Each row is followed by one of two labels, saying whether the row has a hidden trait. Each part has a new trait and two new labels.
[0,3,0,5,3,0,-4,4,-3,0,-13,2,3,-6,0,-1,0,-21,9,8,-2,-3,-1,-3,0,-4,1,5,-2,14,16,18,15,17,11,8,48,4,28,19,4,22,10,23,4,50,35,15,47,14] => Hc
[-2,2,1,0,8,0,-1,-1,2,2,-2,0,-1,-4,3,1,1,2,6,7,0,-9,-3,1,0,3,-1,0,3,-1,1,-1,-3,2,8,5,36,3,36,15,8,25,9,22,5,43,43,14,40,13] => Hc
[2,8,0,11,23,3,4,29,17,10,-1,25,24,13,21,8,7,18,35,28,2,19,30,39,6,21,7,17,5,22,22,15,14,17,8,8,58,4,30,18,1,22,12,18,2,60,24,14,50,12] => sc
[7,-4,-4,8,-3,-3,-6,6,-5,3,-17,8,5,5,-7,1,0,6,-2,13,2,24,34,42,7,16,9,15,12,28,22,14,32,19,0,13,35,4,43,19,4,18,9,22,6,35,22,15,36,17] => sc
[-7,10,5,1,17,5,7,21,20,6,23,16,19,9,28,7,7,35,44,26,4,7,25,34,3,32,8,15,8,13,15,17,2,12,19,4,60,4,23,19,5,25,10,20,2,60,46,16,54,17] => sc
[-9,8,4,-4,-3,2,5,11,15,4,35,11,18,9,31,6,6,53,40,22,3,11,21,34,3,37,9,15,9,7,14,13,0,13,22,3,45,4,23,14,8,26,7,16,3,51,42,17,54,14] => sc
[1,1,-1,0,-8,0,-1,-2,-3,0,3,-4,3,-2,2,-2,-1,6,-5,2,0,2,2,-8,0,-4,0,1,-3,-4,0,-1,0,0,0,-1,7,2,23,5,7,19,6,9,7,38,38,18,40,12] => Hc
[0,-3,-1,-4,-7,1,5,-3,-2,0,16,-5,1,1,0,-1,-2,22,-12,-14,2,4,2,-6,0,0,2,1,4,9,14,9,24,14,12,7,19,4,44,15,10,20,2,15,8,27,44,18,31,10] => Hc
[0,0,-1,0,6,0,-1,2,-2,-1,1,-4,2,1,0,-1,-1,1,-2,-1,0,4,4,0,0,-6,0,2,0,-2,0,-2,1,0,-2,0,-1,0,0,4,-1,-1,-1,1,1,20,30,15,44,9] => Hc
[-17,22,7,-5,3,3,8,4,-1,-9,16,-23,0,-25,27,-6,-1,22,40,4,3,-3,16,15,-1,36,7,15,8,-8,12,14,-26,6,31,-6,68,5,-12,15,3,29,6,11,0,80,70,27,86,8] => sc
[0,6,1,2,4,0,1,2,-2,0,-5,-2,3,-6,5,-1,0,-11,6,2,-1,-2,-1,-3,-1,-6,-1,1,-3,-3,1,4,-6,4,7,4,44,4,27,12,5,21,7,15,4,53,39,19,43,13] => Hc
[1,1,-1,1,2,0,0,2,-3,-1,0,-2,2,-1,2,-1,-1,-10,4,8,5,21,27,33,5,25,9,15,10,14,17,12,16,15,10,7,33,5,34,13,6,21,5,17,6,40,37,17,44,14] => sc
[7,15,5,13,31,5,5,24,19,9,15,24,23,22,16,10,7,48,21,23,4,22,30,43,6,27,9,14,7,24,18,13,24,14,7,10,31,4,44,17,8,19,9,24,6,37,31,14,37,16] => sc
[7,-4,-2,9,1,-1,-7,3,5,8,-12,35,20,25,6,11,8,10,20,35,2,23,32,58,8,24,10,16,11,36,22,16,34,20,3,16,37,4,52,14,6,21,14,30,6,39,20,8,26,20] => sc
[-4,3,0,-3,-2,1,1,2,-2,-2,12,-8,1,-5,6,-2,-1,9,-4,3,1,-6,-3,-10,-1,4,3,8,9,5,15,16,11,11,15,5,34,5,29,16,8,24,5,17,6,43,51,18,47,12] => Hc
[0,0,0,2,10,1,-1,-1,4,2,-11,4,-2,-1,-2,0,2,2,12,9,-1,-3,0,8,1,4,-1,1,1,4,0,2,0,-1,3,4,25,3,40,25,7,22,11,27,5,44,37,11,35,15] => Hc
[-6,9,1,1,-12,-1,2,4,-3,-2,-3,-5,3,-12,10,-2,-1,-34,17,1,-1,-7,-3,-11,-2,-6,-1,4,-1,5,15,12,3,13,16,3,49,5,17,13,3,21,7,16,3,50,39,11,68,13] => Hc
[-3,1,2,-4,3,3,4,-1,7,2,27,14,17,18,22,8,6,74,25,24,6,15,26,41,4,39,11,15,13,14,13,14,14,13,16,7,26,4,39,15,12,21,5,21,6,36,47,17,44,11] => sc
[24,-13,-11,23,2,-8,-20,10,-9,12,-66,31,10,16,-26,6,1,-100,-18,30,-7,19,17,23,7,-34,-1,4,-4,35,14,0,42,14,-34,17,18,1,49,20,-2,14,14,34,6,32,-15,4,15,21] => Hc
[6,-2,-4,7,3,-2,-6,6,-5,3,-15,7,4,3,-6,0,-1,-20,-6,3,-2,2,5,3,2,-12,-1,1,-1,7,4,-1,8,3,-9,3,5,0,-2,-2,-4,-2,2,1,0,11,3,11,31,14] => Hc
[-2,2,-1,-3,-18,0,2,1,-4,-2,12,-9,4,-2,4,-2,-2,16,-6,-10,2,2,-1,-12,-1,-1,0,-1,-1,-7,-2,-1,0,8,9,5,20,5,35,14,8,22,3,14,7,30,47,21,40,9] => Hc
[-2,4,-1,-2,-4,-1,1,5,-6,-3,15,-11,5,-5,7,-3,-3,-6,-7,1,1,3,-3,-18,-2,-5,0,3,0,-8,5,6,7,12,5,5,33,4,26,6,6,25,3,11,7,39,47,24,52,8] => Hc
[6,-4,-2,6,9,-4,-6,2,0,3,-21,11,1,4,-9,3,0,-28,-2,10,-2,5,8,10,2,-6,0,1,0,10,3,0,13,4,-7,5,5,-1,9,5,-2,6,8,24,6,44,22,10,31,19] => Hc
[0,1,-1,0,6,-1,1,1,-2,0,3,-5,4,-2,2,-1,-1,-7,-3,-11,0,0,2,2,2,18,8,14,11,13,16,17,16,16,10,8,32,5,37,9,7,20,6,18,6,32,43,18,54,11] => Hc
[1,4,-1,3,-2,-2,-1,4,-4,0,-9,0,5,-6,3,-1,-1,-15,4,10,-1,-3,0,-4,0,-10,-1,1,-4,-1,4,0,-3,0,-3,-1,17,0,-10,5,0,19,8,18,5,45,30,16,52,14] => Hc
[-2,5,2,2,18,0,-2,0,1,-1,-8,0,0,-5,5,1,2,-6,25,22,4,17,28,40,5,27,9,15,9,18,19,14,11,14,14,7,49,3,35,21,5,24,10,23,4,53,41,15,46,16] => sc
[-13,13,5,-5,1,3,6,3,-1,-6,19,-19,1,-17,19,-5,-1,-19,22,-4,2,-5,8,21,1,37,8,14,10,-2,14,12,-13,9,26,-2,50,5,8,13,6,25,6,10,2,61,59,24,65,10] => sc
[1,1,0,3,-3,0,3,20,16,9,20,22,22,17,18,11,6,47,19,30,5,23,29,45,5,27,10,12,13,19,18,15,19,16,9,9,37,4,39,12,7,21,9,19,5,39,35,15,39,4] => sc
[-7,8,4,1,13,0,0,-2,4,-2,-9,2,-4,-8,6,0,2,-38,23,10,-2,-10,-2,6,0,19,4,13,13,17,17,18,6,14,20,6,50,4,27,16,7,26,11,30,2,58,54,13,45,18] => Hc
[-2,1,0,-4,-6,1,1,1,0,-3,15,-5,2,-1,3,-1,-1,22,-10,-11,1,-2,-1,-8,-1,4,1,-1,0,-6,-2,-3,1,2,9,5,22,4,42,13,11,25,4,16,7,36,47,20,39,13] => Hc
[0,4,2,6,21,5,6,24,18,8,24,19,21,19,19,10,5,44,22,25,5,21,21,23,5,27,10,14,13,16,16,18,18,14,11,8,35,4,34,16,7,24,6,19,6,33,37,17,42,14] => sc
[-1,5,0,0,-7,0,1,3,-4,-1,6,-4,3,-2,4,-1,-2,-20,-2,9,0,-2,-1,-8,0,-6,-1,0,0,-5,-1,-4,-5,1,0,-1,14,3,23,10,6,20,6,15,5,43,42,20,51,10] => Hc
[3,0,-3,3,1,-1,-2,2,-5,1,-3,2,8,9,11,7,5,50,9,24,5,24,28,38,6,21,9,14,9,19,18,12,23,16,6,10,35,5,41,15,6,15,6,21,6,31,36,17,44,14] => sc
[1,0,0,3,6,-1,0,2,0,-1,-8,2,0,-1,-1,0,1,7,8,17,3,18,27,40,5,26,10,14,12,20,17,13,19,16,11,9,36,4,40,19,7,21,9,20,5,47,35,14,41,15] => sc
[-7,11,3,2,4,1,2,3,-1,-2,-5,-7,0,-13,11,-3,0,-17,26,2,-1,-11,-2,-6,-2,1,-2,1,0,-7,0,3,-20,-1,8,-5,36,1,2,16,3,25,9,17,2,64,48,18,59,11] => Hc
[1,3,-1,4,7,-1,-1,5,-3,-1,-8,-1,3,-5,4,-1,-1,-23,3,10,-1,2,6,9,3,16,8,16,12,16,19,16,13,16,11,7,46,4,28,18,4,22,7,20,4,47,36,18,47,16] => Hc
[-1,3,1,4,20,0,-3,4,1,1,-13,4,0,-4,2,0,1,-31,13,7,-2,-4,1,8,1,8,4,11,8,21,21,15,15,18,12,8,51,4,31,19,5,23,10,25,4,53,33,13,42,15] => Hc
[-6,9,3,0,9,0,3,0,1,-3,3,-7,0,-11,11,-2,0,-30,16,2,1,2,16,31,3,32,8,14,9,8,16,12,1,12,19,3,46,4,21,10,6,25,6,17,4,55,50,21,57,8] => sc
[7,-3,-3,7,-11,-2,-7,3,-1,5,-23,11,0,4,-8,2,1,-41,0,17,-3,5,7,10,2,-9,-1,-1,1,12,5,1,11,8,-9,5,7,0,10,3,2,19,12,25,5,36,26,9,33,19] => Hc
[1,5,-1,6,-2,-3,-3,6,-5,1,-10,-1,3,-2,3,-1,-1,-17,3,11,-2,0,2,-8,0,-12,-1,5,8,13,18,14,16,17,7,7,48,5,29,13,2,21,8,20,5,47,27,18,54,13] => Hc
[-3,8,2,4,13,0,-2,3,0,0,-9,10,15,9,24,6,7,12,35,39,3,16,30,39,4,28,9,15,12,16,18,14,7,16,14,7,56,4,27,21,4,29,13,20,3,56,40,13,50,14] => sc
[-1,4,0,3,6,-1,-1,2,0,-1,-5,-1,2,-5,5,0,0,-10,7,5,-1,-5,0,2,0,-3,-1,2,-2,-1,2,-1,-5,6,-1,-4,14,1,-10,4,-1,12,8,18,4,51,37,13,42,12] => Hc
[-1,2,0,2,0,0,-1,3,-1,1,-4,0,1,-1,0,-1,0,15,3,6,-1,1,0,-3,0,-4,0,-1,-1,1,1,1,-2,0,2,-1,6,0,2,-5,-1,5,5,15,6,48,37,18,40,13] => Hc
[0,5,1,2,6,0,0,4,-1,0,-8,-1,2,-6,4,-1,0,-20,9,5,-1,-6,6,16,4,21,8,15,8,16,18,16,12,14,13,7,47,4,31,16,5,23,8,19,3,50,39,26,48,13] => sc
[-4,9,3,4,9,1,-2,5,0,-2,-15,0,1,-11,8,-1,1,-49,34,33,2,11,27,39,4,17,8,15,11,15,21,16,4,14,17,5,60,4,20,23,4,24,10,23,1,62,40,15,56,15] => sc
[0,-1,-1,-5,-23,1,3,0,-3,0,17,-7,3,3,3,-1,1,36,-13,-4,2,3,0,-5,-1,-2,1,-2,-5,-5,-2,-2,1,-1,0,0,-14,1,6,-7,2,1,-4,-6,2,-10,11,12,34,7] => Hc
[1,1,-1,5,0,-1,-3,3,-1,2,-6,15,19,17,18,9,7,41,24,28,4,21,30,42,6,23,9,13,12,22,20,14,18,18,7,8,42,5,38,23,6,24,8,21,4,40,35,14,43,16] => sc
[1,4,-2,0,-14,0,1,7,-6,-1,7,-8,6,-5,6,-3,-3,-11,-8,-5,1,1,-1,-14,-1,-7,-1,-1,-2,-8,0,-4,-5,1,-1,-4,0,0,-14,-5,-2,0,-4,-8,1,10,23,20,48,8] => Hc
[-5,7,2,-1,-2,1,1,4,-1,-2,4,-7,0,-10,7,-3,0,-17,12,3,0,-5,-4,-5,-2,6,-1,0,-6,-7,0,2,-8,12,17,3,43,4,25,13,6,25,6,19,4,48,46,20,49,11] => Hc
[-6,7,2,-1,-5,1,2,0,-1,-2,5,-7,0,-8,11,-3,-1,-10,9,4,0,-5,-3,-16,-2,2,-2,1,-4,-8,-1,1,-15,-1,6,-7,21,0,-17,-9,-3,1,0,-3,-3,25,21,13,49,10] => Hc
[2,0,-1,3,-2,-1,-2,0,0,1,-8,4,3,0,-3,0,0,-9,0,4,-1,1,3,5,1,-3,0,0,-5,4,2,2,1,1,-2,1,1,0,5,4,3,13,9,21,5,41,35,15,49,13] => Hc
[-1,1,0,-1,-9,0,0,1,-2,0,7,-3,4,5,14,8,5,70,19,28,6,23,25,39,5,30,10,15,13,16,16,13,17,14,12,7,31,4,35,15,9,21,7,18,7,35,48,18,53,11] => sc
[5,2,-2,10,-6,-4,-5,5,-3,2,-27,8,5,-2,-4,1,0,-62,10,15,-4,2,5,4,1,-10,-2,2,-2,6,6,2,4,13,1,10,47,4,27,16,1,23,12,21,4,52,25,13,51,17] => Hc
[-1,1,1,1,-1,1,0,0,0,-1,-4,1,2,-3,0,-1,0,8,7,7,-1,-1,-6,-1,0,7,0,2,3,10,15,12,15,12,13,8,37,5,36,16,7,23,8,19,5,46,42,15,37,15] => Hc
[0,0,1,-2,3,1,1,-4,2,1,8,-1,-2,1,0,0,0,17,-3,1,2,14,20,30,5,35,11,13,12,16,16,11,18,13,13,8,25,4,42,18,11,24,6,18,6,35,52,15,43,10] => sc
[0,2,0,3,2,-1,-1,0,2,1,-9,3,0,-1,0,0,1,-7,9,12,1,14,27,51,5,27,10,14,12,20,19,16,17,16,11,9,41,4,39,19,6,22,10,25,4,47,37,13,43,18] => sc
[-2,5,2,5,11,0,-4,4,3,0,-20,8,-3,-10,1,0,2,-35,19,9,-3,-7,2,10,0,4,0,6,6,20,19,19,15,16,13,9,54,4,33,24,5,25,12,25,3,59,36,11,41,18] => Hc
[4,0,-1,6,-3,-3,-3,3,-1,2,-2,16,19,17,18,10,7,14,20,29,3,21,29,38,6,23,10,14,8,20,19,15,22,17,8,10,39,4,39,14,6,20,8,22,5,41,33,14,41,16] => sc
[-5,-4,5,-5,27,2,1,-8,19,4,19,27,7,24,14,12,12,100,35,18,5,12,28,62,5,56,12,11,21,25,15,20,21,14,21,10,24,3,58,29,16,21,11,33,6,40,48,3,31,20] => sc
[-4,14,3,10,27,-2,-5,8,1,-2,-35,7,1,-16,10,-1,5,-39,58,47,0,5,27,44,5,29,6,18,10,20,24,21,-1,16,17,5,81,3,7,25,-2,27,17,27,-1,83,30,15,70,16] => sc
[-2,4,1,1,6,-1,0,2,-1,-2,0,-3,2,-5,6,-2,-1,-32,7,3,0,1,7,29,3,22,9,19,9,13,17,13,9,14,14,6,40,5,31,14,5,21,6,17,4,46,43,18,51,13] => sc
[-3,5,1,1,2,0,0,3,-2,-1,-1,-4,1,-7,6,-1,0,-8,9,-7,0,-2,-2,-7,-1,-2,-1,0,-2,-4,0,-2,-9,-2,2,-2,21,3,25,15,6,24,6,19,4,46,42,20,46,13] => Hc
[-1,0,1,0,4,1,1,-1,1,-1,3,-1,0,-1,1,0,1,29,1,-4,0,-3,-2,-2,-1,1,0,-1,-1,-3,-1,1,-2,-1,-1,-1,1,0,-1,1,0,-1,-1,0,1,15,25,10,39,13] => Hc
[0,16,3,11,20,5,7,29,15,8,18,15,25,12,27,6,5,50,28,30,4,15,27,32,5,21,8,16,9,11,19,14,7,14,11,5,55,4,18,17,2,21,10,17,3,66,43,19,51,10] => sc
